The same points and some others measured another way (B), then each row and its match in B:
B (72 x 20):
61; 290; -147; 308; 315; 80; 329; 92; 204; -78; 326; 104; 8; 234; -153; -13; -246; -336; -252; 166
13; 8; 176; 181; -166; -473; -49; 174; 393; -181; 441; 155; -103; 160; 211; -218; 337; 94; 217; -47
92; 100; -350; 204; 80; -16; 69; 231; 29; 42; -164; -135; -102; 26; 153; 330; -115; -23; 15; -199
257; -30; -201; 27; 16; -8; 568; 89; 195; 130; 102; -303; 60; -492; -112; -206; 228; -42; -47; -13
163; 57; -197; 181; 124; -25; 280; 134; -61; -66; 236; -157; -270; -274; -182; -348; 100; -71; -66; 32
1; -69; 167; -108; -44; 120; 93; -122; 82; 9; -13; 108; 110; 132; -93; 178; -247; -79; -198; 103
175; -89; 311; -373; -154; 172; 627; -128; 10; -8; -174; 115; 32; 51; -34; 301; -370; -201; 0; 83
213; -41; -490; 320; 343; 80; -71; 82; -52; 294; -127; -505; 193; -341; -55; 27; 39; 58; -119; 42
-157; -18; 406; 32; -329; -474; -299; 136; 326; -240; 361; 376; -165; 515; 347; 19; 116; 178; 199; -136
-28; -94; 423; -321; -465; -200; -151; 86; 8; -162; -60; 369; -278; 564; 235; 403; -123; 116; 34; -228
-91; -35; 43; 172; -225; -408; -644; 241; -40; -189; 179; 161; -389; 378; 229; 10; 193; 275; 95; -232
-76; 257; -309; 424; 270; -38; -49; 221; 241; 42; 414; -65; -28; 107; -87; -196; 35; -40; -361; -40
210; -62; 10; 15; -210; -312; 244; 160; 304; -33; 147; -63; -30; -111; 152; -34; 343; 52; 191; -115
36; 79; -214; 303; -37; -298; -322; 278; 101; -89; 91; 13; -206; 237; 217; 154; 150; 109; 87; -197
230; -259; 424; -559; -492; -47; 233; -48; -180; -69; -237; 159; -238; 132; 17; 286; -55; 52; 46; -102
306; -33; 207; -293; -191; 32; 518; 26; -261; -208; -1; 153; -428; 59; -202; 6; -111; -220; -7; 54
82; 90; -133; 203; 339; 180; 97; -17; -75; 78; 14; -99; 81; 109; -95; 108; -378; -163; -169; 175
-15; -265; 27; 295; 73; -252; -253; -101; 166; -24; 149; -183; 171; -372; 111; -309; 158; 185; 340; 190
-53; 11; -91; 0; -50; 24; -58; 160; -66; 140; 138; -154; -207; -57; -40; -168; 42; 221; -325; -223
317; -65; -140; 73; 139; 24; 304; 1; -96; 11; 5; -192; -48; -259; -185; -110; 28; -140; 13; 169
108; 27; -271; -1; -57; 42; 88; 229; -153; 103; -203; -189; -247; -44; 95; 248; -83; 99; -86; -293
327; -271; 137; -201; -154; -64; 544; -129; 242; 98; -180; -177; 303; -397; 69; 130; 91; -56; 284; 121
404; -141; -60; -12; 13; -75; 414; -18; 41; 36; -20; -231; 68; -363; -119; -89; 195; -109; 133; 158
231; 202; -332; 119; 135; 100; 619; 213; 111; 56; 98; -176; -112; -177; -135; -7; -7; -219; -198; -72
293; -18; -567; 172; 15; -135; 91; 324; 193; 389; -154; -565; 140; -379; 168; 158; 412; 229; -78; -338
184; -148; 369; -363; -174; 119; 587; -159; -103; -105; 72; 97; -173; -153; -256; -179; -145; -156; -71; 164
129; -49; 232; -88; -39; -45; 155; -37; -1; -78; 98; 114; -55; 179; -44; 40; -136; -93; -13; 130
45; 14; -92; 223; 94; -136; 51; 87; 251; 38; 68; -84; 138; 11; 185; 112; -37; 10; 133; -2
260; -169; 307; -146; -332; -369; 62; 39; 155; -187; -61; 205; -67; 246; 245; 301; 143; -27; 404; 8
139; -88; 494; -90; -193; -325; 21; -33; 102; -293; 245; 366; -141; 437; 105; 20; -14; -104; 260; 174
210; -200; -465; 135; 122; 42; -53; 88; 28; 470; -250; -667; 303; -567; 46; 47; 225; 284; -119; -142
70; -60; 190; 53; 86; -42; 18; -95; 79; -38; 186; 63; 102; 133; -70; -76; -132; -79; -32; 232
79; -89; -76; -1; 128; 134; 110; -4; -176; 192; 45; -290; -37; -252; -132; -211; -92; 117; -208; 21
231; 135; -30; 162; 180; -53; 351; 45; 188; -51; 377; 14; 31; 70; -234; -211; 75; -256; -188; 217
188; -185; 74; -30; -105; -131; -28; -24; -106; -91; 51; -51; -169; -150; -104; -155; 149; 28; 73; 92
47; -20; -139; 37; 35; 105; 207; 18; 206; 184; -81; -162; 223; -139; 32; 205; -112; 6; -158; -61
113; 43; -77; 268; 254; -76; -49; 30; 114; 71; 289; -125; 119; 48; -81; -196; 33; -36; -138; 176
178; 18; -46; -6; 170; 173; 289; -44; 34; 150; -83; -109; 188; 66; -63; 237; -289; -163; -158; 127
178; -122; -212; -61; -239; -186; -153; 244; 73; 239; -196; -274; -10; -74; 203; 276; 300; 295; -70; -363
327; 107; -356; 373; 140; -279; 71; 227; 362; 30; 256; -166; 120; -31; -29; -36; 428; -119; -19; 41
120; -90; -10; -85; -21; 73; 373; -18; 173; 181; -131; -179; 218; -194; 98; 198; -125; 5; 11; -35
25; -24; 73; 121; -40; -180; -225; 74; -12; -146; 71; 133; -159; 265; 106; 110; -64; 12; 107; 8
-58; -211; 58; -123; -221; -58; -258; 50; -134; 72; -257; -87; -130; -7; 221; 237; -111; 295; 71; -225
-13; 11; 27; 139; 234; 143; 131; -82; -144; -82; 98; 7; -100; -32; -122; -121; -371; -135; -40; 204
155; 283; -294; 26; 146; 253; 535; 195; 83; 112; 46; -54; -73; 120; -193; 220; -223; -267; -481; -111
121; -105; 38; 172; -117; -393; -339; 117; 188; -65; 121; 24; 15; 182; 200; 69; 259; 128; 197; -16
10; -97; 263; -196; 13; 237; 342; -175; -197; -73; 15; 77; -139; -78; -203; -93; -409; -114; -121; 178
352; 62; -137; -62; -357; -425; 77; 384; 451; 95; -212; 20; 121; 465; 473; 808; 332; 33; 164; -398
285; 34; -183; 102; 169; 87; 708; 27; 86; -14; 125; -205; -30; -455; -219; -233; 5; -256; 6; 159
160; 49; -415; -110; -24; 249; 621; 184; 258; 433; -247; -430; 229; -405; 28; 323; -8; 47; -355; -345
111; -138; 94; 81; -123; -324; -96; 87; 93; -58; 242; -68; -118; -99; 89; -282; 305; 168; 164; 5
-55; -15; -27; 32; -38; -27; -190; 83; 155; 198; 15; -77; 136; 184; 124; 200; -53; 174; -238; -155
-171; -60; 122; 353; 372; 15; -344; -162; -91; -44; 294; -25; 67; 41; -50; -355; -331; 46; 4; 349
15; -32; 210; -64; -127; -52; -23; -32; 68; -120; 201; 210; -102; 220; -137; -33; -38; -52; -190; 69
189; 8; 167; 137; 142; -122; 279; -56; 116; -166; 298; 93; 5; 51; -86; -197; -51; -224; 136; 312
-180; -21; -124; -50; 15; 213; -123; 96; -129; 279; -215; -203; -29; 29; 154; 264; -366; 261; -286; -285
-52; 28; -93; -142; 61; 347; -48; 27; -201; 279; -78; -142; -33; 126; -200; 149; -322; 94; -652; -129
416; -129; -62; 71; -46; -256; 253; 64; 33; -127; -9; -108; -88; -202; 1; -13; 262; -116; 348; 127
224; -115; 218; -123; -152; -174; 199; -2; 167; -21; -18; 63; 99; 146; 131; 214; 18; -54; 177; 64
260; -315; 188; -236; -430; -338; -49; 82; -69; -78; -218; -35; -217; -74; 251; 183; 263; 221; 412; -155
-41; 76; -378; 139; 407; 476; 611; -44; 152; 469; 98; -559; 335; -680; -260; -308; -239; 10; -535; 20
129; 96; 100; -120; -212; -128; 390; 200; 8; -181; 231; 154; -440; 104; -62; -120; 85; -70; -77; -152
-50; 172; -52; -12; 179; 329; 227; 23; -131; 38; 61; 66; -137; 225; -221; 108; -481; -173; -474; 17
4; -41; 208; 153; -201; -469; -366; 115; 449; -119; 250; 236; 130; 479; 299; 197; 229; 94; 164; -28
-12; 50; -398; 104; 210; 277; 288; 117; 15; 350; -225; -427; 136; -333; 88; 199; -290; 106; -211; -200
-184; 58; 32; 253; 110; -98; -380; 93; -11; -59; 118; 100; -119; 371; 195; 104; -286; 105; 2; -37
279; -159; 184; -226; -134; -54; 246; -21; -157; 1; -92; -46; -123; -9; -20; 66; -37; -21; 86; 59
292; -194; 206; 38; -360; -632; 45; 166; 302; -266; 54; 126; -105; 78; 418; 142; 420; 54; 718; -55
234; 66; -202; 117; 92; -14; 379; 106; 242; 95; -35; -137; 163; -59; 38; 235; -14; -163; -8; -1
95; 152; -265; 290; 217; 2; -80; 169; -86; -32; 284; -81; -243; 54; -250; -246; 54; -76; -334; 42
57; 216; -342; 254; 326; 223; -92; 92; 96; 214; -18; -81; 228; 349; -124; 382; -306; -170; -518; 29
308; -172; 99; -128; -72; -85; 338; -27; 24; 62; -33; -170; 55; -195; -8; -22; 99; -20; 131; 93
Rows of B count from 0, top down.

-70; -52; -176; -101; -87; 191; 37; -25; -332; -76; -123; -73; 192; -109; 71; -128; -32; -88; 132; 107; -245; 59; 163; -25; 20
19
-23; 145; 291; -126; 183; -117; -283; 71; -40; -351; -156; -247; 61; -49; 99; 166; -52; 133; 28; 4; -77; -2; 252; 184; -327
46
-27; -8; 52; -73; -41; -66; -65; -14; -176; -76; -268; -65; 123; 26; 174; -140; -86; -146; 270; 182; -311; 79; 133; 8; -93
54
45; -91; -47; 201; 162; -65; 94; 99; -193; 100; -200; 109; -29; 104; 52; -31; -140; 56; 16; 93; -172; 41; 134; 98; -30
67
24; 164; 39; -158; -130; -86; -150; -1; -19; -204; -146; -66; -147; 97; 263; -6; 182; -194; 11; 145; 16; -104; -18; -164; -16
51
-8; 100; 31; -35; 92; -154; -206; 130; -13; -325; 58; -123; -42; -21; -65; 102; -64; 115; 67; -216; -20; -98; 95; 312; -217
40
107; 120; 85; 27; 187; -324; -45; 54; 42; -316; -141; -8; -253; 112; 198; 220; 124; -50; -176; 144; 200; -71; 55; -29; 81
9
59; -26; -46; 3; 122; -180; 42; 68; -40; -166; -7; 21; -21; 38; -50; 171; -84; 40; 10; -73; 26; 8; 41; 172; 40
28
5; 12; -140; -38; 303; 334; 124; -33; 186; 386; 50; -81; -158; 36; -102; -210; 7; 168; -122; -196; 134; -58; -176; 136; -335
3
-17; 75; 207; -245; 46; -100; -257; 79; -212; -543; -31; -197; 210; -138; 19; 397; -31; 129; -24; -41; -40; -19; 267; 147; -98
42
-68; -77; -94; 164; 371; 157; 17; 25; -117; 183; -178; -12; -135; 44; 130; -361; -10; 68; -8; 73; -146; -62; 21; 136; -217
48
116; -112; 201; -200; -113; -276; -77; 82; 7; -22; -41; 186; 61; 231; 8; 343; -111; -29; 128; -60; -89; -52; -189; 20; 94
65
-63; -44; 78; -265; 135; 251; 17; -135; -201; -16; -230; -181; 244; -121; 164; -44; 6; -34; 50; 223; -161; 123; 132; -99; -92
50
-22; 136; 166; -172; -161; -86; -216; -4; -168; -248; -298; -154; 76; 22; 297; -60; 38; -203; 216; 248; -252; 24; 191; -112; -125
31
-62; -95; 502; -179; 380; 178; -279; 15; -85; 191; -311; -70; 108; 112; 221; 5; -52; 239; -41; 132; -242; -60; -1; 24; -444
17
-96; -64; 81; -189; 291; 233; -37; -122; -277; -130; -253; -167; 158; -139; 260; -75; 97; -13; -72; 296; -122; 53; 162; -101; -45
34
126; 24; 63; -62; -70; -171; 69; 21; 46; 53; -149; 40; -10; 151; 31; 152; -98; -70; 100; 48; -43; 76; -1; -18; -9
29
80; 179; 194; -221; -77; -217; -147; -41; 235; -80; -170; -95; -144; 177; 212; 14; 83; -202; 145; 90; 23; -35; -116; -88; -148
63
-30; 254; -235; -335; -415; 165; -60; -41; -206; -431; 34; -313; 201; -248; -7; 84; 78; -178; 110; -23; -11; 67; 287; -77; -6
38
-36; 322; 251; -207; 80; -55; -272; -102; 59; -319; -363; -356; -129; -19; 456; -169; 229; -214; 54; 352; -22; 1; 196; -179; -294
53
-24; 112; 80; -100; -149; -193; -277; 122; -335; -569; -135; -74; 55; -38; 210; 195; 76; -88; 30; 124; -141; -95; 261; -25; 61
55
32; 182; -79; -349; -217; 28; -74; -62; 1; -303; 26; -159; -34; -43; 131; 133; 214; -196; -32; 30; 163; -70; -38; -172; 73
56
89; -257; 83; -181; 288; -131; 96; -19; 62; 76; 53; 193; 3; 147; -55; 260; -54; 75; -57; -93; 92; -66; -328; 103; 163
41
12; -130; -107; 171; 164; -64; -62; 187; -194; -15; 17; 235; -196; 163; 35; -5; 14; 105; -114; -97; -51; -236; -107; 141; 47
64
-24; 5; -35; -535; -357; 82; -34; -136; -65; -173; 22; -196; 389; -132; -51; 75; -83; -220; 394; -61; -201; 128; -28; -9; 4
36
159; -2; 131; -91; 235; 96; 169; -63; 423; 643; -105; 86; -244; 312; -6; -41; -30; 77; -86; -67; 164; -4; -382; -53; -288
1
-3; -270; -224; -77; 217; 183; 237; -27; -151; 157; 93; 89; 166; -52; -193; 25; -147; 112; 15; -143; -59; 44; -99; 191; 105
57
140; -50; -232; 70; 38; -63; 154; 116; 297; 377; 219; 237; -327; 290; -235; 0; -69; 81; -30; -400; 191; -174; -426; 200; -57
68
118; 79; 80; -65; 223; -60; -78; 103; 428; 244; 172; 63; -369; 269; -140; 110; 25; 208; -163; -392; 299; -240; -395; 211; -313
35
-119; -16; 8; -310; 206; 177; -56; -190; -291; -379; -205; -263; 185; -237; 323; -89; 193; -169; -12; 343; -73; 54; 171; -147; 82
18
-20; -28; -173; -146; 28; 95; 121; -154; -4; 111; -157; -52; -48; 30; 202; -337; 101; -279; 174; 183; -89; 26; -139; -120; 41
33
40; -121; 33; 264; 778; 148; 142; 8; 35; 359; -223; 123; -398; 179; 235; -180; 146; 214; -448; 198; 201; -132; -131; -8; -126
25
-97; -197; -252; -165; 58; 427; 73; -36; -408; 51; 21; 69; 123; -96; 68; -90; 128; 0; -143; 58; -92; -125; -65; -126; 163
30
